In the rows, zero is written as 128.
Here are made-up objects, facts about them, and rows of numbers that follow some of those facts. Name the object behind each unnamed row.

There are 3 kinds of fact about the objects: Φ, Ψ, Π.
(1004)	Φ	(46); (1011)	Φ	(661); (1017)	Φ	(532); (1017)	Φ	(32); (1034)	Φ	(72); (1077)	Φ	(930)
(11)	Φ	(72); (11)	Φ	(1142); (11)	Φ	(809); (11)	Φ	(1004); (114)	Φ	(661); (1141)	Φ	(937)
(1141)	Φ	(22); (1141)	Φ	(1067); (1142)	Φ	(81); (1142)	Φ	(228); (1210)	Φ	(990); (1210)	Φ	(367)
(1216)	Φ	(1011); (1224)	Φ	(808); (1249)	Φ	(1011); (1249)	Φ	(81); (1249)	Φ	(759); (1249)	Φ	(809)
(1254)	Φ	(1300); (1254)	Φ	(909); (1300)	Φ	(81); (1301)	Φ	(1008); (1301)	Φ	(367); (1301)	Φ	(1004)
(1330)	Φ	(495); (1330)	Φ	(1348); (1348)	Φ	(535); (1352)	Φ	(1301); (14)	Φ	(1300); (14)	Φ	(81)
(147)	Φ	(808); (159)	Φ	(1142); (161)	Φ	(724); (195)	Φ	(81); (195)	Φ	(759); (202)	Φ	(990)
(202)	Φ	(1224); (202)	Φ	(535); (208)	Φ	(1210); (214)	Φ	(398); (22)	Φ	(367); (228)	Φ	(806)
(242)	Φ	(367); (252)	Φ	(1225); (268)	Φ	(1167); (282)	Φ	(1051); (282)	Φ	(759); (282)	Φ	(228)
(287)	Φ	(759); (288)	Φ	(1300); (288)	Φ	(1008); (288)	Φ	(808); (297)	Φ	(990); (297)	Φ	(282)
(32)	Φ	(393); (324)	Φ	(393); (34)	Φ	(724); (34)	Φ	(46); (367)	Φ	(81); (367)	Φ	(759)
(373)	Φ	(1077); (373)	Φ	(1225); (378)	Φ	(759); (378)	Φ	(792); (398)	Φ	(661); (43)	Φ	(532)
(43)	Φ	(495); (43)	Φ	(324); (453)	Φ	(309); (453)	Φ	(595); (46)	Φ	(367); (46)	Φ	(759)
(495)	Φ	(34); (5)	Φ	(46); (511)	Φ	(525); (511)	Φ	(792); (525)	Φ	(34); (525)	Φ	(398)
(528)	Φ	(81); (532)	Φ	(806); (535)	Φ	(1167); (541)	Φ	(1051); (572)	Φ	(1008); (572)	Φ	(46)
(572)	Φ	(563); (572)	Φ	(329); (579)	Φ	(1301); (579)	Φ	(759); (579)	Φ	(661); (599)	Φ	(34)
(599)	Φ	(72); (599)	Φ	(393); (622)	Φ	(147); (622)	Φ	(883); (661)	Φ	(81); (70)	Φ	(238)
(712)	Φ	(378); (72)	Φ	(81); (724)	Φ	(81); (760)	Φ	(309); (792)	Φ	(990); (806)	Φ	(759)
(808)	Φ	(1004); (808)	Φ	(393); (864)	Φ	(329); (883)	Φ	(1167); (937)	Φ	(759); (937)	Φ	(661)
(959)	Φ	(883); (959)	Φ	(808); (990)	Φ	(367); (1004)	Ψ	(373); (1004)	Ψ	(860); (1004)	Ψ	(11)
(1008)	Ψ	(1225); (1008)	Ψ	(712); (1017)	Ψ	(242); (1034)	Ψ	(70); (1034)	Ψ	(249); (1077)	Ψ	(1078)
(1077)	Ψ	(860); (1077)	Ψ	(367); (1077)	Ψ	(159); (1077)	Ψ	(112); (1100)	Ψ	(864); (1100)	Ψ	(241)
(1100)	Ψ	(1067); (1100)	Ψ	(10); (1100)	Ψ	(760); (1141)	Ψ	(1330); (1141)	Ψ	(1301); (1141)	Ψ	(383)
(1142)	Ψ	(395); (1142)	Ψ	(495); (1210)	Ψ	(242); (1210)	Ψ	(595); (1210)	Ψ	(563); (1210)	Ψ	(112)
(1220)	Ψ	(572); (1220)	Ψ	(367); (1220)	Ψ	(114); (1220)	Ψ	(208); (1237)	Ψ	(1078); (1237)	Ψ	(1173)
(1237)	Ψ	(528); (1348)	Ψ	(1207); (1348)	Ψ	(953); (1348)	Ψ	(469); (14)	Ψ	(1078); (14)	Ψ	(883)
(14)	Ψ	(545); (14)	Ψ	(161); (14)	Ψ	(393); (160)	Ψ	(268); (160)	Ψ	(22); (160)	Ψ	(393)
(160)	Ψ	(953); (160)	Ψ	(208); (194)	Ψ	(233); (202)	Ψ	(204); (214)	Ψ	(959); (214)	Ψ	(242)
(214)	Ψ	(46); (214)	Ψ	(228); (216)	Ψ	(595); (238)	Ψ	(70); (238)	Ψ	(309); (238)	Ψ	(511)
(238)	Ψ	(1167); (238)	Ψ	(208); (252)	Ψ	(959); (252)	Ψ	(1301); (252)	Ψ	(809); (252)	Ψ	(1243)
(32)	Ψ	(532); (32)	Ψ	(1352); (32)	Ψ	(535); (32)	Ψ	(233); (32)	Ψ	(112); (32)	Ψ	(133)
(378)	Ψ	(1078); (378)	Ψ	(1352); (378)	Ψ	(287); (378)	Ψ	(22); (378)	Ψ	(324); (425)	Ψ	(147)
(425)	Ψ	(1281); (43)	Ψ	(332); (43)	Ψ	(712); (43)	Ψ	(208); (5)	Ψ	(228); (5)	Ψ	(469)
(579)	Ψ	(249); (583)	Ψ	(1352); (583)	Ψ	(511); (583)	Ψ	(760); (583)	Ψ	(469); (724)	Ψ	(1318)
(724)	Ψ	(622); (724)	Ψ	(242); (724)	Ψ	(535); (724)	Ψ	(760); (754)	Ψ	(1011); (754)	Ψ	(72)
(754)	Ψ	(1207); (754)	Ψ	(953); (790)	Ψ	(332); (790)	Ψ	(11); (790)	Ψ	(1227); (790)	Ψ	(297)
(790)	Ψ	(599); (792)	Ψ	(373); (792)	Ψ	(959); (792)	Ψ	(1224); (792)	Ψ	(563); (879)	Ψ	(785)
(930)	Ψ	(1160); (930)	Ψ	(147); (930)	Ψ	(535); (930)	Ψ	(599); (10)	Π	masaplin; (1004)	Π	masaplin
(1008)	Π	boplol; (1011)	Π	razum; (1017)	Π	boplol; (1034)	Π	razum; (1051)	Π	razum; (1067)	Π	razum
(1077)	Π	razum; (1078)	Π	razum; (11)	Π	razum; (1100)	Π	masaplin; (1103)	Π	masaplin; (112)	Π	razum
(114)	Π	razum; (1141)	Π	razum; (1142)	Π	boplol; (1160)	Π	razum; (1167)	Π	boplol; (1169)	Π	masaplin
(1173)	Π	razum; (1207)	Π	razum; (1210)	Π	razum; (1216)	Π	razum; (1220)	Π	masaplin; (1224)	Π	razum
(1225)	Π	masaplin; (1227)	Π	masaplin; (1237)	Π	razum; (1243)	Π	masaplin; (1249)	Π	masaplin; (1254)	Π	masaplin
(1281)	Π	masaplin; (1300)	Π	razum; (1301)	Π	razum; (1318)	Π	boplol; (133)	Π	razum; (1330)	Π	masaplin
(1346)	Π	razum; (1348)	Π	razum; (1352)	Π	boplol; (14)	Π	masaplin; (147)	Π	razum; (159)	Π	razum
(160)	Π	masaplin; (161)	Π	razum; (194)	Π	boplol; (195)	Π	razum; (202)	Π	boplol; (204)	Π	razum
(208)	Π	masaplin; (214)	Π	razum; (216)	Π	boplol; (22)	Π	boplol; (228)	Π	razum; (233)	Π	boplol
(238)	Π	masaplin; (241)	Π	razum; (242)	Π	masaplin; (249)	Π	masaplin; (252)	Π	razum; (268)	Π	razum
(282)	Π	razum; (287)	Π	masaplin; (288)	Π	razum; (297)	Π	masaplin; (309)	Π	razum; (32)	Π	boplol
(324)	Π	masaplin; (329)	Π	razum; (332)	Π	masaplin; (34)	Π	masaplin; (367)	Π	razum; (373)	Π	razum
(378)	Π	razum; (383)	Π	boplol; (387)	Π	razum; (393)	Π	masaplin; (395)	Π	razum; (398)	Π	razum
(425)	Π	razum; (43)	Π	razum; (453)	Π	boplol; (46)	Π	boplol; (469)	Π	razum; (495)	Π	masaplin
(5)	Π	boplol; (511)	Π	razum; (525)	Π	masaplin; (528)	Π	boplol; (532)	Π	razum; (535)	Π	masaplin
(541)	Π	razum; (545)	Π	razum; (563)	Π	boplol; (572)	Π	razum; (579)	Π	razum; (583)	Π	boplol
(595)	Π	masaplin; (599)	Π	razum; (622)	Π	razum; (661)	Π	masaplin; (70)	Π	masaplin; (712)	Π	boplol
(72)	Π	boplol; (724)	Π	razum; (754)	Π	masaplin; (759)	Π	razum; (760)	Π	boplol; (785)	Π	masaplin
(790)	Π	masaplin; (792)	Π	razum; (806)	Π	boplol; (808)	Π	boplol; (809)	Π	masaplin; (81)	Π	razum
(860)	Π	masaplin; (864)	Π	masaplin; (87)	Π	masaplin; (879)	Π	razum; (883)	Π	masaplin; (909)	Π	razum
(930)	Π	boplol; (937)	Π	boplol; (953)	Π	razum; (959)	Π	masaplin; (972)	Π	boplol; (990)	Π	razum

Some objects and their rows:
[120 105 121 133 113 133 102 126 118 132  94 103 146 129 118 125 123 140
 132  94 175 111 118 173  90  98 153 156]: (1318)
[138 130 103 153 109 152 118 141 147 161  95 140 131  90 138 147 105 107
 156  88 142 123 107 140  90 118 136 162]: (1004)
[125 107 102 145 108 170 130 112 154 134 120 115 133 137 120 133 105 138
 130  85 146 107 123 156  95  93 120 162]: (759)
[118 128 102 135 126 184 109 118 171 143  86 126 134 129 120 136 124 117
 146  85 139 131 112  96 107 130 128 168]: (252)
[127 136 101 129 120 172 108 126 163 147 100 128 123 125 126 139 108 122
 137 101 137 122 117 113 109 118 124 161]: (214)
[127 114 106 143  97 153 120 143 135 152  90 121 128 117 124 129 101 113
 154  93 165 118 115 155  73 103 141 160]: (1169)
[130 112  94 141  96 168 103 125 156 159  88 112 127 150 120 105 101 134
 106  91 163 117 107 151 100 103 126 159]: (81)
[134 118 119 126 114 122 105 123 112 137 100 109 137 110 124 142 123 146
 117  99 160 114 112 177  99 103 148 152]: (712)
[123  99 106 138  95 148 113 124 129 131  98 104 123 153 111 143 107 135
 111 101 167 106 121 149  90  97 133 165]: (1067)
[124 100 106 139  95 150 111 124 130 133  97 106 122 151 113 142 106 134
 115 103 164 107 120 146  91  97 133 164]: (469)
[113 104 100 142 109 166 117 109 152 117  65 108 129 137 100 160 152 129
 123  77 150 137 102 109  98 139 145 176]: (1301)
[136 117 107 139  87 130 124 139 118 139  85 118 120 104 117 159 115 119
 122  96 158 126 108 164  77 118 146 160]: (297)
[131 122 120 133 128 140 125 108 136 141 119 120 152  99 126 133 127 147
 141  76 139 114 117 178 104 104 136 153]: (806)
[133 119 104 137 108 153 112 122 144 141 102 120 120 132 123 149 108 132
 116 101 147 115 116 132 104 109 128 162]: (541)
[126 120  99 143 113 175 106 134 162 147 112 125 126 138 135 127  88 124
 136 102 152 107 125 127 102  96 123 159]: (425)
[130 104 108 143  85 134 123 142 117 146  88 111 122 123 117 141 104 118
 139  98 170 113 116 171  67 101 144 160]: (332)
[123 110 104 142 106 162 108 127 147 140 102 115 127 146 122 133  99 128
 126  99 159 109 120 136  94  97 129 163]: (909)
[129 137 108 101 106 160 117 125 143 138 102 115 111 132 114 142 109 127
 118 114 142 122 120 129 101 108 125 155]: (398)
[134 127 102 147 102 159 114 151 148 161 105 133 129 106 139 123  82 109
 161 101 159 112 119 155  79  95 135 156]: (238)

Rows to name:
No name comes twice in this set of rows, the named rows included.
[132 136 113 137 133 150  99 129 150 147 107 131 148  97 142 126 115 132
 148  91 148 117 114 149 111 111 142 153]  (5)
[134 117 127 145 131 121  98 125 118 157  97 123 148 108 134 147 121 135
 135  92 156 111 109 148 111 112 146 159]  (808)
[135 121 111 126  90 130 121 142 114 145  78 115 117 108 115 159 115 115
 128 106 159 125 108 152  77 117 147 158]  (535)
[141 113  87 149  83 157 121 115 149 120  95 115 119 130 118 144 118 147
  78  84 150 125 102 168 102 111 133 162]  (367)
[136 130 109 128  97 141 121 141 131 155  86 126 120 100 123 148 109 110
 143 101 149 124 111 148  81 117 140 157]  (525)
[125 112 119 126 112 127  99 136 112 131 102 104 135 125 124 128 112 141
 128 106 175 107 120 176  90  92 152 151]  (1167)
[136 127  82 148  96 166 104 132 162 112  98 129 114 121 131 154 113 130
 102 100 150 123 109 134 106 113 142 162]  (990)
[135 111 109 146  86 136 122 146 118 147  97 116 121 118 124 138  93 121
 134 101 169 108 117 175  70  95 141 155]  (249)
[136 119 106 138 105 132 103 129 127 113  97 114 136 107 127 143 128 146
 105  96 167 118 111 178 102 109 158 154]  (22)
[134 119 103 138 108 156 126 112 146 140 112 121 126 125 121 150 111 137
 118  91 133 112 115 143 104 109 122 163]  (282)
[134 119 104 140 107 152 107 122 140 149  97 120 122 133 124 150 107 128
 114  99 146 113 110 128 107 114 129 163]  (288)
[128 110 109 132 100 146 115 117 131 134  88 109 119 140 110 158 120 134
 106  98 150 117 110 132  99 115 133 166]  (373)
[ 97  99 125 129 131 158 108 113 140 124  63  97 160 134 101 120 162 130
 163  67 175 136 107 131  87 128 160 166]  (383)

Now the same objects, written a new way:
Named rows:
[122 143 105 100 103 113  79 138 203 118 140 120 121 151 160 142 138 137
  88 118 147 156 166 120 184  92 134  79 115  92 120 135 111]: (242)
[110 107 142 115 119 169 147 139  91 129 133 156  69 133 131 134  91 171
 110 113  81 102 111 119 143 163 112 168 152  57 133 133 107]: (214)
[105 119 142 112 109 112  65 138 147 110 117 133 102 130 146 147 140 151
 112 120 136 123 132 134 143 151 125 121 112 105 116 136 114]: (228)
[137 166 118 137 119 110 114 142  91 108  96 123 122 113 153 125 161 140
 124 177 151 119 135 145 114 130 125 121 120 160  99 138 150]: (72)
[113  97 151 121 137 135 102 128 111 136  97 137 115 120 124 138 132 125
 137 115 124 126 122 136 108 161 121 147 152 123 113 158 128]: (759)
[119 117 146 127 130 137 122 125 108 134 128 139 128 116 112 127 123 132
 132 150 109 109 114 144 129 159 133 124 164 120 117 142 134]: (195)
[149 130 121 145 130 139 149 129 131 125 140 128 134 143 120 125 132 125
 123 131 119 151 133 146 137  99 125 118 140 131 133 133 143]: (87)
[128 136 125 142 128 138 120 132 154 124 129 121 144 130 120 126 156 125
 127 145 135 139 136 143 151 107 139 100 169 127 114 143 158]: (495)
[133 138 123 133 135 142 133 142 128 121 132 133 132 125 122 126 147 130
 121 130 131 141 136 131 148 111 124 115 151 130 130 141 147]: (34)
[163 122 131 137 146 174 187 121  33 119 147 150 115 126 106 141 110 135
 127 132 123 158 123 123 100 105 114 145 100 166 162 129 145]: (238)
[116 152 115 174 109  97 141 128 133 112 160 134 151 106 144 140 153 106
 120 119 164 156  99 107 130  95 157 115 105 157 158 116 144]: (883)
[135  96 139  91 149 134 108 106 192 139 116 110 146 150 118 132 104 117
 150  95 130 132 157 119 128 135 122 122 112 122 120 127  97]: (1160)
[128 109 149  94 117 134  94 104 135 103  94 124  97 145 107 143 121 152
 139 136 135 142 154 155 128 137 115 111  89 126 111 127 110]: (241)
[115 119 149 147 113 101  92 115 101  96 107 131 117 128 118 138 149 138
 132 154 150 141 115 152 129 156 132 115  94 158 130 112 128]: (1207)
[110 118 133 138 125  86 110 130 153 137 154 126 146  99 144 137 117 113
 122 106 144 113 105 108 126 159 146 135 126 137 144 104 110]: (159)
[139 151 100 102 117 105 115 127 175 132 106 108 136 143 162 120 130 129
 131 122 144 130 159 116 116 101 117 116  84 127 117 120 105]: (233)
[133 132 113  91 123 117 105 103 212 103 127 109 137 150 138 141 135 115
 121  85 156 163 190  95 158  76 139  88  71 131 141 132  94]: (535)
[126 162 115 147 107  71 109 139 106 112 120 120 147 103 169 123 149 120
 122 156 172 116 123 121 110 121 140 114 103 185 128 119 134]: (22)
[141 155 112 127 133  94 116 131 156 146 119  98 175 114 139 102 144  95
 145 156 146 109 147 130  94 117 143  94 145 165 105 139 144]: (712)

Which object is each row?
No name comes twice in this set of rows, the named rows included.
[143 117 108 131 150 149 180 139 123 160 165 135 131 119 130 128 102 111
 117  78 105 136 118  83 140 113 135 162 154 100 152 130 126]  (1004)
[112 126 141 124 105 106  80 113 129  89 105 129 109 138 130 144 145 145
 124 147 157 146 138 146 134 148 125 107  76 135 128 114 106]  (469)
[142 132 102  93 139 165 195 124  73 127 130 142  98 129 141 124  93 143
 124 115 112 111 149  81 109 110 113 181  95 107 145 120 100]  (32)
[110 127 131 164 109  58  88 128 160 129 149 128 148 100 150 142 146 110
 126 119 164 133  94 113 132 156 154 130  87 167 140  93 107]  (1078)
[114 126 148 141 119 117  90 128  96 108 116 140 117 108 119 151 148 144
 126 148 149 123 120 148 130 161 136 126 125 150 126 127 133]  (1011)
[105 111 151 139 115 157 155 109  41  93 130 173  73 116 104 142 117 154
 130 138 122 128  93 127 101 143 133 162  92 132 146 120 122]  (1348)
[ 98 100 137 125 125 157 145 140 107 155 143 160  86 122 131 130  95 130
 109  79  78 102  95  99 129 149 123 185 161  54 135 140 114]  (792)
[117 150  89 116 115 107 108 147 203 137 107 112 124 137 185 120 147 121
 109 102 127 115 141 102 141 111 120 137 133  91 102 133 120]  (563)
[ 91 133 136 149 108 111  85 139 185 141 124 131 108 126 136 120 149 126
 111 124 112 102 107 148 164 155 136 128 175  80 101 138 135]  (1301)
[115 152 114 158 109 130 134 138 180 131 140 132 124 140 128 115 156 121
  99 143 112 130 114 144 163 103 142  99 168  97 121 136 153]  (1330)
[125 147 112 166 124  82 115 138 119 103 155 133 160 103 148 154 176 114
 131 133 188 157 115  96 146 108 148 123 107 185 155 109 142]  (393)
[124 107 147 169 132 129 165 130  61 143 151 153 118 105 123 134  99 126
 134 108 111 127  74 112 105 158 135 175 120 130 162 107 122]  (1237)
[111 156 104 106 106 114 102 148 163 122  96 122  97 136 172 120 146 138
 107 139 119 108 140 124 137 110 117 127 133  84  99 146 125]  (46)
[149 146 106  99 131 138 154 129 106 137 112 125 110 138 149 116 113 135
 126 111 110 124 144 114 100 104 108 150 104 122 130 127 112]  (194)

The same objects again, as new rows of numbers:
Some rows with their names:
[113 119 149 132 150 138 125 128 123 121 136 100 112]: (204)
[145 157 123 159 154 134  93 137  80 137 104 117 124]: (1167)
[135 127 130 156 171 123  86 134 117 119 102  64 102]: (268)
[157 141 116 152 141  94  56 126 154 114 111 106 115]: (883)
[163 153  68  95  77 115 120 151 148 128 114 183 131]: (14)
[145 137 114 157 109 111  76 135 153 114 132 122 114]: (393)
[124 112 150 132 173 128 117 113 137 120 120  95 119]: (161)
[124 138 146 139 106 103 107 117 150 124 148 150 134]: (595)
[133 153  80  73  30 157 215 171  63 152 154 185 147]: (930)
[141 122 131 147 127 102  95 115 164 115 127 121 130]: (1103)
[100 156 161 138 178 138 116 105  89 159 134 174 148]: (563)
[116 120 152 134 153 135 123 128 127 122 137 101 112]: (395)
[111 124 156 139 134 151 119 133 116 125 156 119 114]: (909)
[114 117 148 135 155 136 119 124 127 123 142 100 115]: (241)
[119 114 155 139 155 131 129 122 127 126 118 103 124]: (11)
[144 126 123 149 124 101  85 119 158 113 123 118 126]: (495)
[130 119 133 171 148 132 148 117  98 139  81 118 154]: (712)
[101 100  99  84  40 155 249 163 101 142 147 125 145]: (252)
[149 172  87  80 100 139 156 148  85 151 123 203 140]: (194)

Name these rows:
No name comes twice in this set of rows, the named rows included.
[128 133 144 130 163 133  98 133 113 123 124  96 105]  (147)
[147 152 135 119 175 113 103 107 109 135 117 146 137]  (233)
[125 171 106  94  81 141 185 144  78 160 121 208 158]  (216)
[117 122 147 141 137 151 125 139 112 127 145 104 112]  (309)
[144 132 133 143 125 101  89 124 156 116 120 129 129]  (860)
[104 112 154 144 193 139 117 110 125 132 126 104 127]  (572)
[121 125  87 147  48 194 202 200  78 141  96 133 124]  (43)
[139 141  77  97  55 122 145 144 147 129 143 180 135]  (1100)
[144 144  75 134  32 153 160 186 123 136 113 169 132]  (1220)
[143 137  46 143  27 152 146 184 135 129 128 156 122]  (160)

